Here is a tiny trained network, its code and every weight. The questions are about switching its units off for an input and a target symbol, where a switched-off unit gives its printed mean instead of its output.

import numpy as np


def w(rows, s, z=0):
    codes = np.array(rows[::2]) - 128.0
    scale = np.full(codes.shape[1], s)
    scale[-1] = z or s
    return codes * scale


def norm(h):
    return h / np.sqrt((h * h).mean(-1, keepdims=True) + 1e-5)


def f(y):
    return np.maximum(y, 0)


def softmax(a):
    e = np.exp(a - a.max(-1, keepdims=True))
    return e / e.sum(-1, keepdims=True)


def log_softmax(a):
    a = a - a.max(-1, keepdims=True)
    return a - np.log(np.exp(a).sum(-1, keepdims=True))


def net(x, mask):
    ids = ['ΔΘΛΦΩβγεζημξπστψ'.index(c) for c in x.split()]
    T = len(ids)
    res = E[ids] + P[:T]
    u = 0
    for l in range(3):
        q, k, v = (norm(res) @ M[l].T for M in (Q, K, V))
        z = softmax(np.where(np.tri(T) > 0, q @ k.T / 3**0.5, -1e9)) @ v
        res = res + np.where(mask[u], z, O[l][:, -1]) @ O[l][:, :-1]
        u += 1
        y = f(norm(res) @ A[l][:, :-1].T + A[l][:, -1])
        res = res + np.where(mask[u : u + 12], y, B[l][:, -1]) @ B[l][:, :-1]
        u += 12
    return log_softmax(norm(res)[-1] @ U[:, :-1].T + U[:, -1])


Q, K, V, O, A, B = {}, {}, {}, {}, {}, {}
E = w([
[192,134,45,79,180,153],'Δ',
[124,124,139,118,144,109],'Θ',
[140,154,117,86,136,131],'Λ',
[139,106,152,102,134,88],'Φ',
[170,214,112,194,113,127],'Ω',
[252,168,168,249,222,85],'β',
[81,179,148,177,155,107],'γ',
[53,196,137,109,149,137],'ε',
[194,111,120,91,233,152],'ζ',
[132,214,164,174,148,147],'η',
[84,111,132,29,187,148],'μ',
[138,187,115,146,105,128],'ξ',
[120,192,66,63,168,195],'π',
[34,135,202,121,145,118],'σ',
[204,123,116,136,209,192],'τ',
[236,150,106,175,141,168],'ψ',
],0.0047)
P = w([
[57,183,4,47,123,138],'0',
[181,133,238,133,46,111],'1',
[63,192,140,127,214,151],'2',
[113,141,44,42,85,93],'3',
[150,49,189,198,67,189],'4',
[73,174,166,122,218,152],'5',
[108,133,44,35,87,94],'6',
],0.0046)
Q[0] = w([
[158,71,102,150,1,94],'0.h1',
[118,156,114,118,103,86],'0.h1',
[114,115,135,150,146,143],'0.h1',
],0.01)
K[0] = w([
[129,208,84,93,219,2],'0.h1',
[92,134,108,69,76,97],'0.h1',
[135,84,133,192,185,141],'0.h1',
],0.0062)
V[0] = w([
[115,191,178,143,253,174],'0.h1',
[83,96,154,184,136,41],'0.h1',
[44,179,168,36,121,240],'0.h1',
],0.0028)
O[0] = w([
[227,156,201,26,213,146,251],'0.h1',
[152,3,93,197,106,203,17],'0.h1',
[147,158,230,16,77,62,224],'0.h1',
],0.0033,0.0013)
A[0] = w([
[169,139,129,174,192,153,142],'0.n1',
[105,70,104,103,112,55,145],'0.n2',
[49,168,164,219,164,84,8],'0.n3',
[179,92,41,146,112,41,149],'0.n4',
[67,93,88,186,143,214,46],'0.n5',
[111,97,117,79,170,50,88],'0.n6',
[180,163,194,112,87,115,253],'0.n7',
[42,143,209,124,144,130,95],'0.n8',
[34,93,124,105,210,108,60],'0.n9',
[202,161,131,145,2,193,142],'0.n10',
[176,93,197,179,165,128,125],'0.n11',
[101,119,42,73,194,160,71],'0.n12',
],0.0038,0.0017)
B[0] = w([
[40,94,123,58,116,104,219],'0.n1',
[113,69,156,192,79,128,148],'0.n2',
[175,58,99,2,128,167,161],'0.n3',
[201,86,82,192,191,116,168],'0.n4',
[137,105,131,92,72,50,139],'0.n5',
[142,141,149,174,182,150,169],'0.n6',
[73,164,105,104,128,158,254],'0.n7',
[162,137,84,180,147,136,180],'0.n8',
[205,203,148,192,82,125,171],'0.n9',
[101,213,129,182,60,189,179],'0.n10',
[55,130,132,90,45,118,208],'0.n11',
[139,89,182,183,98,94,211],'0.n12',
],0.0039,0.0029)
Q[1] = w([
[162,79,85,99,2,73],'1.h1',
[72,120,173,123,39,79],'1.h1',
[110,193,164,156,233,160],'1.h1',
],0.0052)
K[1] = w([
[123,201,102,58,230,2],'1.h1',
[76,225,150,96,182,160],'1.h1',
[95,48,157,183,62,206],'1.h1',
],0.0055)
V[1] = w([
[88,148,53,86,185,94],'1.h1',
[169,127,254,229,124,61],'1.h1',
[50,130,159,185,173,98],'1.h1',
],0.0041)
O[1] = w([
[177,118,201,141,114,80,239],'1.h1',
[3,121,107,78,163,170,3],'1.h1',
[116,80,163,9,155,83,49],'1.h1',
],0.0044,0.00051)
A[1] = w([
[104,176,139,152,149,132,134],'1.n1',
[21,128,153,206,203,147,110],'1.n2',
[144,114,96,118,70,63,46],'1.n3',
[155,120,135,93,77,105,55],'1.n4',
[20,101,39,162,145,182,97],'1.n5',
[131,127,168,254,159,218,65],'1.n6',
[132,131,30,60,126,86,71],'1.n7',
[122,111,105,84,226,116,156],'1.n8',
[141,72,185,114,90,104,92],'1.n9',
[73,128,231,135,33,150,8],'1.n10',
[59,49,166,213,50,157,195],'1.n11',
[169,110,96,194,151,93,33],'1.n12',
],0.005,0.0017)
B[1] = w([
[142,83,83,156,75,122,218],'1.n1',
[207,79,2,60,115,188,249],'1.n2',
[139,104,66,106,144,50,172],'1.n3',
[116,143,58,101,185,119,180],'1.n4',
[148,27,148,94,135,12,215],'1.n5',
[73,203,35,141,143,107,199],'1.n6',
[191,164,151,183,217,142,218],'1.n7',
[145,118,200,140,74,167,251],'1.n8',
[147,89,164,36,22,106,168],'1.n9',
[200,151,117,181,54,187,232],'1.n10',
[141,198,168,133,196,134,199],'1.n11',
[93,99,154,153,121,146,162],'1.n12',
],0.0037,0.0026)
Q[2] = w([
[137,171,145,116,194,253],'2.h1',
[133,176,174,202,106,43],'2.h1',
[120,174,217,89,159,123],'2.h1',
],0.0056)
K[2] = w([
[145,79,179,122,66,254],'2.h1',
[100,153,98,105,113,86],'2.h1',
[108,129,152,29,110,132],'2.h1',
],0.008)
V[2] = w([
[67,208,33,182,181,111],'2.h1',
[105,56,118,150,97,240],'2.h1',
[26,181,112,53,252,112],'2.h1',
],0.0031)
O[2] = w([
[149,106,155,93,252,119,132],'2.h1',
[184,254,159,95,134,89,2],'2.h1',
[113,114,117,196,187,168,73],'2.h1',
],0.0043,0.0022)
A[2] = w([
[135,171,143,122,134,104,197],'2.n1',
[119,171,176,85,119,166,98],'2.n2',
[123,96,76,157,142,124,8],'2.n3',
[122,182,195,145,106,117,67],'2.n4',
[171,137,128,161,90,156,165],'2.n5',
[120,133,187,164,2,171,125],'2.n6',
[141,90,115,136,130,107,145],'2.n7',
[152,132,123,95,127,146,107],'2.n8',
[116,135,97,60,126,126,17],'2.n9',
[94,120,120,124,141,82,24],'2.n10',
[146,95,129,174,141,123,54],'2.n11',
[94,162,115,112,132,137,126],'2.n12',
],0.0092,0.0016)
B[2] = w([
[88,84,125,98,192,134,196],'2.n1',
[113,125,119,213,120,81,195],'2.n2',
[107,147,123,169,90,19,157],'2.n3',
[84,188,136,73,123,19,187],'2.n4',
[46,92,147,105,133,225,209],'2.n5',
[80,253,121,91,16,162,254],'2.n6',
[106,131,163,154,62,158,162],'2.n7',
[110,142,146,173,77,160,179],'2.n8',
[173,136,204,141,114,121,193],'2.n9',
[72,53,90,108,143,238,142],'2.n10',
[118,171,174,163,150,165,149],'2.n11',
[170,67,139,141,156,97,166],'2.n12',
],0.0054,0.0053)
U = w([
[219,132,81,180,99,117,141],'Δ',
[148,98,163,95,119,182,68],'Θ',
[62,79,94,180,120,111,122],'Λ',
[64,73,107,50,193,153,213],'Φ',
[123,75,115,143,89,109,96],'Ω',
[102,164,2,163,171,134,108],'β',
[147,104,224,84,106,117,45],'γ',
[159,102,108,106,106,78,107],'ε',
[124,150,71,144,104,231,169],'ζ',
[124,126,50,131,123,80,96],'η',
[194,184,106,59,178,131,113],'μ',
[136,125,204,216,154,114,181],'ξ',
[129,89,121,128,107,101,109],'π',
[73,179,152,107,195,34,76],'σ',
[73,199,152,100,69,139,254],'τ',
[163,113,184,104,143,186,53],'ψ',
],0.0092,0.0025)

Each question gives the input, a string of symbols that net reads in full, and the target symbol t.
The units are the heads (3 rows each of Q, K, V and O) and the neurons (one row each of A and B). Each row of codes is followed by its name. A weight is (code - 128) times the scale printed after its matrix; where a second scale follows, it is the last column's (O, A, B and U).
mask holds one flag per unit, layer by layer, with each layer's heads first. A switched-off unit (its flag False) gives its mean, the last column of its rows in O or B, instead of its output. The means were averaged over made-up inputs and are rounded, as every weight is.
A unit's drop is (log p(t) with every unit on - log p(t) with that unit switched off) / (log p(t) with every unit on - log p(t) with every unit switched off).
The circuit of an input: a set's keep is (log p(t) with only the set's units on - log p(t) with every unit switched off) / (log p(t) with every unit on - log p(t) with every unit switched off). Starting from the 12 units with the biggest drops (on a tie, the unit counted first), units are removed one at a time, each time the one whose removal leaves the highest keep (on an exact tie, the one counted first), for as long as the keep stays at least 0.8.
units of the circuit, in order: the units of the circuit, biggest drop first
most important unit: the unit with the biggest drop
k most important neurons: the k neurons with the biggest drops, biggest first
top k neurons in layer l: the k neurons of layer l with the biggest drops, biggest first
input π β ζ, target Φ: units of the circuit, in order => 1.h1; 2.n6
input ε γ β η Δ, target τ: units of the circuit, in order => 2.h1; 1.n2; 2.n6
input π ζ η, target ζ: units of the circuit, in order => 1.n2; 1.n1; 2.n4
input β β π γ ε Λ, target ξ: 2 most important neurons => 2.n2; 2.n6
input ε β π Δ β Λ, target Φ: units of the circuit, in order => 1.h1; 2.n6
input γ β π, target Φ: units of the circuit, in order => 1.h1; 2.n6; 1.n5
input β β β γ ψ, target τ: most important unit => 0.n11
input β π Δ ε σ β, target γ: 3 most important neurons => 0.n1; 1.n2; 2.n9
input η γ β β π β ψ, target ζ: 2 most important neurons => 2.n5; 0.n10
input ε Δ σ, target β: 2 most important neurons => 0.n9; 0.n8
input ψ β Λ μ, target γ: 3 most important neurons => 2.n6; 0.n2; 0.n12
input Θ η ε ψ β, target ζ: top 4 neurons in layer 1 => 1.n2; 1.n6; 1.n10; 1.n8
input Δ μ γ β, target ξ: top 2 neurons in layer 0 => 0.n4; 0.n3
input β μ η Λ μ β, target τ: most important unit => 2.h1
input π π τ, target σ: 2 most important neurons => 2.n4; 2.n6
input μ β ζ β μ Ω π, target μ: 2 most important neurons => 1.n7; 2.n6
input ε ε τ σ Δ Λ μ, target γ: 2 most important neurons => 2.n6; 2.n9
input Δ Θ β β, target ξ: 2 most important neurons => 2.n6; 2.n11
input σ ε Ω, target ξ: 2 most important neurons => 2.n6; 2.n2
input ζ β μ, target Φ: 2 most important neurons => 2.n6; 1.n5
input π π Δ ε, target Φ: 3 most important neurons => 2.n10; 1.n2; 1.n8
input β ζ τ β π μ, target σ: most important unit => 0.h1
input Δ ε μ, target ξ: 3 most important neurons => 2.n2; 2.n6; 1.n2
input β Λ ξ μ β, target ζ: 2 most important neurons => 0.n11; 1.n2
input ζ ζ η, target ζ: top 2 neurons in layer 2 => 2.n4; 2.n6
input β γ γ μ σ β, target γ: top 4 neurons in layer 1 => 1.n2; 1.n8; 1.n10; 1.n5
input σ β η μ γ η ε, target Φ: most important unit => 1.n2
